Below are the code and all the weights of a small trained network. Each question names an input and a target symbol and asks about switching units off, where a switched-off unit gives its printed mean instead of its output.

import numpy as np


def w(rows, s, z=0):
    codes = np.array(rows[::2]) - 128.0
    scale = np.full(codes.shape[1], s)
    scale[-1] = z or s
    return codes * scale


def f(y):
    return np.maximum(y, 0)


def softmax(a):
    e = np.exp(a - a.max(-1, keepdims=True))
    return e / e.sum(-1, keepdims=True)


def log_softmax(a):
    a = a - a.max(-1, keepdims=True)
    return a - np.log(np.exp(a).sum(-1, keepdims=True))


def net(x, mask):
    ids = ['ΔΠΦΩαηλτψ'.index(c) for c in x.split()]
    T = len(ids)
    res = E[ids] + P[:T]
    u = 0
    for l in range(2):
        r = res
        for j in range(2):
            rows = slice(2 * j, 2 * j + 2)
            q, k, v = (r @ M[l][rows].T for M in (Q, K, V))
            z = softmax(np.where(np.tri(T) > 0, q @ k.T / 2**0.5, -1e9)) @ v
            o = O[l][rows]
            res = res + np.where(mask[u + j], z, o[:, -1]) @ o[:, :-1]
        u += 2
        y = f(res @ A[l][:, :-1].T + A[l][:, -1])
        res = res + np.where(mask[u : u + 16], y, B[l][:, -1]) @ B[l][:, :-1]
        u += 16
    return log_softmax(res[-1] @ U[:, :-1].T + U[:, -1])


Q, K, V, O, A, B = {}, {}, {}, {}, {}, {}
E = w([
[110,81,221,140],'Δ',
[128,152,195,92],'Π',
[10,57,113,100],'Φ',
[63,219,122,107],'Ω',
[222,101,182,191],'α',
[158,91,174,36],'η',
[93,212,197,202],'λ',
[77,183,79,208],'τ',
[172,244,74,48],'ψ',
],0.013)
P = w([
[3,99,215,68],'0',
[38,118,198,88],'1',
[50,121,176,104],'2',
[58,124,172,106],'3',
[63,122,162,116],'4',
[78,130,156,118],'5',
[85,126,151,124],'6',
[101,121,146,120],'7',
[105,126,132,120],'8',
[91,127,136,123],'9',
[110,123,126,128],'10',
[129,128,114,127],'11',
[114,122,118,131],'12',
[94,115,138,124],'13',
],0.0053)
Q[0] = w([
[28,157,82,103],'0.h0',
[131,133,162,130],'0.h0',
[100,10,97,159],'0.h1',
[157,176,221,194],'0.h1',
],0.011)
K[0] = w([
[174,197,50,136],'0.h0',
[130,103,152,177],'0.h0',
[72,63,197,98],'0.h1',
[150,202,174,248],'0.h1',
],0.012)
V[0] = w([
[3,164,103,248],'0.h0',
[109,151,65,115],'0.h0',
[93,199,206,202],'0.h1',
[103,203,81,83],'0.h1',
],0.0065)
O[0] = w([
[95,166,114,185,178],'0.h0',
[74,143,2,42,103],'0.h0',
[54,111,165,154,254],'0.h1',
[94,200,115,110,143],'0.h1',
],0.0076,0.0063)
A[0] = w([
[160,152,49,173,236],'0.n0',
[93,28,39,73,191],'0.n1',
[61,88,116,95,166],'0.n2',
[129,162,153,124,221],'0.n3',
[222,133,149,169,151],'0.n4',
[221,198,127,117,150],'0.n5',
[136,116,191,115,238],'0.n6',
[96,89,133,133,71],'0.n7',
[93,73,84,70,189],'0.n8',
[125,92,197,183,105],'0.n9',
[111,1,136,113,6],'0.n10',
[154,82,103,110,199],'0.n11',
[200,44,208,173,182],'0.n12',
[127,183,181,158,235],'0.n13',
[75,105,162,254,144],'0.n14',
[69,116,107,51,238],'0.n15',
],0.0083,0.0022)
B[0] = w([
[112,167,8,81,137],'0.n0',
[209,160,118,209,150],'0.n1',
[201,187,151,162,170],'0.n2',
[4,85,181,124,184],'0.n3',
[124,108,89,169,139],'0.n4',
[101,116,108,48,138],'0.n5',
[112,20,192,115,203],'0.n6',
[150,123,49,115,143],'0.n7',
[152,125,201,249,148],'0.n8',
[85,74,85,114,209],'0.n9',
[164,190,68,132,146],'0.n10',
[200,145,134,229,132],'0.n11',
[103,63,70,75,181],'0.n12',
[16,93,112,122,234],'0.n13',
[39,65,39,112,254],'0.n14',
[183,164,244,178,181],'0.n15',
],0.0047,0.0089)
Q[1] = w([
[255,197,8,85],'1.h0',
[117,149,95,87],'1.h0',
[78,198,153,153],'1.h1',
[111,48,107,102],'1.h1',
],0.0095)
K[1] = w([
[35,72,192,103],'1.h0',
[129,139,217,163],'1.h0',
[164,254,115,125],'1.h1',
[148,110,120,205],'1.h1',
],0.0066)
V[1] = w([
[101,56,118,64],'1.h0',
[158,67,155,235],'1.h0',
[165,206,2,98],'1.h1',
[134,114,93,133],'1.h1',
],0.0079)
O[1] = w([
[46,88,92,34,142],'1.h0',
[164,75,205,250,129],'1.h0',
[132,104,94,94,5],'1.h1',
[217,147,2,146,110],'1.h1',
],0.0049,0.011)
A[1] = w([
[122,88,187,131,163],'1.n0',
[110,144,156,98,127],'1.n1',
[148,134,135,170,123],'1.n2',
[98,67,80,161,159],'1.n3',
[195,88,153,82,194],'1.n4',
[127,170,164,115,148],'1.n5',
[129,86,2,168,159],'1.n6',
[108,160,161,127,35],'1.n7',
[110,100,116,68,210],'1.n8',
[99,97,113,60,129],'1.n9',
[100,195,100,192,117],'1.n10',
[157,140,130,68,254],'1.n11',
[154,131,215,91,222],'1.n12',
[65,170,121,101,105],'1.n13',
[91,132,82,141,146],'1.n14',
[107,159,137,125,78],'1.n15',
],0.0096,0.0026)
B[1] = w([
[151,99,122,144,254],'1.n0',
[153,90,159,142,188],'1.n1',
[47,115,124,123,145],'1.n2',
[134,142,65,136,226],'1.n3',
[204,212,4,97,134],'1.n4',
[178,136,155,116,163],'1.n5',
[207,188,94,169,158],'1.n6',
[156,168,164,132,175],'1.n7',
[124,98,93,66,192],'1.n8',
[96,106,117,90,198],'1.n9',
[212,175,127,157,189],'1.n10',
[147,69,54,142,150],'1.n11',
[255,126,90,96,202],'1.n12',
[134,150,110,115,244],'1.n13',
[179,164,112,169,189],'1.n14',
[142,143,120,135,164],'1.n15',
],0.0063,0.0089)
U = w([
[87,81,95,108,39],'Δ',
[94,103,231,51,145],'Π',
[178,147,162,205,248],'Φ',
[107,254,188,97,15],'Ω',
[153,51,54,142,54],'α',
[211,111,103,105,67],'η',
[31,145,132,143,168],'λ',
[142,180,66,139,125],'τ',
[124,170,58,38,252],'ψ',
],0.0071,0.0033)

Each question gives the input, a string of symbols that net reads in full, and the target symbol t.
The units are the heads (2 rows each of Q, K, V and O) and the neurons (one row each of A and B). Each row of codes is followed by its name. A weight is (code - 128) times the scale printed after its matrix; where a second scale follows, it is the last column's (O, A, B and U).
mask holds one flag per unit, layer by layer, with each layer's heads first. A switched-off unit (its flag False) gives its mean, the last column of its rows in O or B, instead of its output. The means were averaged over made-up inputs and are rounded, as every weight is.
A unit's drop is (log p(t) with every unit on - log p(t) with that unit switched off) / (log p(t) with every unit on - log p(t) with every unit switched off).
The circuit of an input: a set's keep is (log p(t) with only the set's units on - log p(t) with every unit switched off) / (log p(t) with every unit on - log p(t) with every unit switched off). Starting from the 12 units with the biggest drops (on a tie, the unit counted first), units are removed one at a time, each time the one whose removal leaves the highest keep (on an exact tie, the one counted first), for as long as the keep stays at least 0.8.
units of the circuit, in order: the units of the circuit, biggest drop first
k most important neurons: the k neurons with the biggest drops, biggest first
heads that matter: for each layer, one digit per head in row order, 1 if its drop is at least 0.15 and else 0, layers parted by /
drop of u: that unit's drop, to one decimal
input η Π ψ α, target ψ: units of the circuit, in order : (1.h0; 0.h1; 1.n4; 0.h0)
input ψ ψ Π, target ψ: units of the circuit, in order : (1.h0; 0.h0)
input Π Π Π Φ ψ τ, target ψ: units of the circuit, in order : (1.h0; 0.h0)
input Π Ω λ ψ ψ Φ, target Φ: heads that matter : 10 / 00
input Π ψ Π λ, target ψ: heads that matter : 01 / 11
input Φ ψ λ, target ψ: heads that matter : 11 / 11
input Φ ψ Φ Φ η, target Φ: heads that matter : 10 / 10
input λ Φ Π Π Π Π ψ Π, target ψ: most important neuron : (0.n5)
input α Δ λ Π Π Π Π λ Π Φ Π Φ Π Ω, target Φ: heads that matter : 00 / 10
input Π Π Π τ, target τ: heads that matter : 10 / 00
input Π Φ Π, target Φ: heads that matter : 00 / 10
input ψ λ τ, target ψ: heads that matter : 01 / 11
input Π Δ Π Δ Ω Π λ α Π Π τ, target τ: heads that matter : 00 / 00
input Ω Ω Π η Π η, target η: 4 most important neurons : (1.n12; 0.n14; 1.n4; 0.n13)
input λ λ α Ω Ω ψ Π Π Δ Π λ Ω ψ Ω, target ψ: most important neuron : (0.n0)
input Π ψ α τ Ω, target Ω: 2 most important neurons : (0.n15; 0.n14)
input η ψ Φ Φ Π Φ Π Π Π, target Φ: heads that matter : 10 / 10
input Π Ω τ Π α ψ λ Δ Π Δ Φ, target Φ: 2 most important neurons : (0.n1; 0.n8)
input η Π τ λ λ Φ Π α Π η, target η: heads that matter : 01 / 00
input α Φ λ Π Φ Δ λ λ ψ Π λ Π α, target ψ: 2 most important neurons : (0.n5; 0.n0)
input Π Φ α Δ, target α: most important neuron : (0.n12)
input Ω Φ Π Π λ λ Π λ Π Π η, target Φ: drop of 1.h0 : 0.3
input Π α α, target α: drop of 0.h0 : 0.1
input α Ω λ Ω Π α Π α, target α: drop of 1.n10 : 0.0
input Π Φ Π Π Φ λ Π λ Π Ω, target Φ: drop of 0.n15 : 0.2
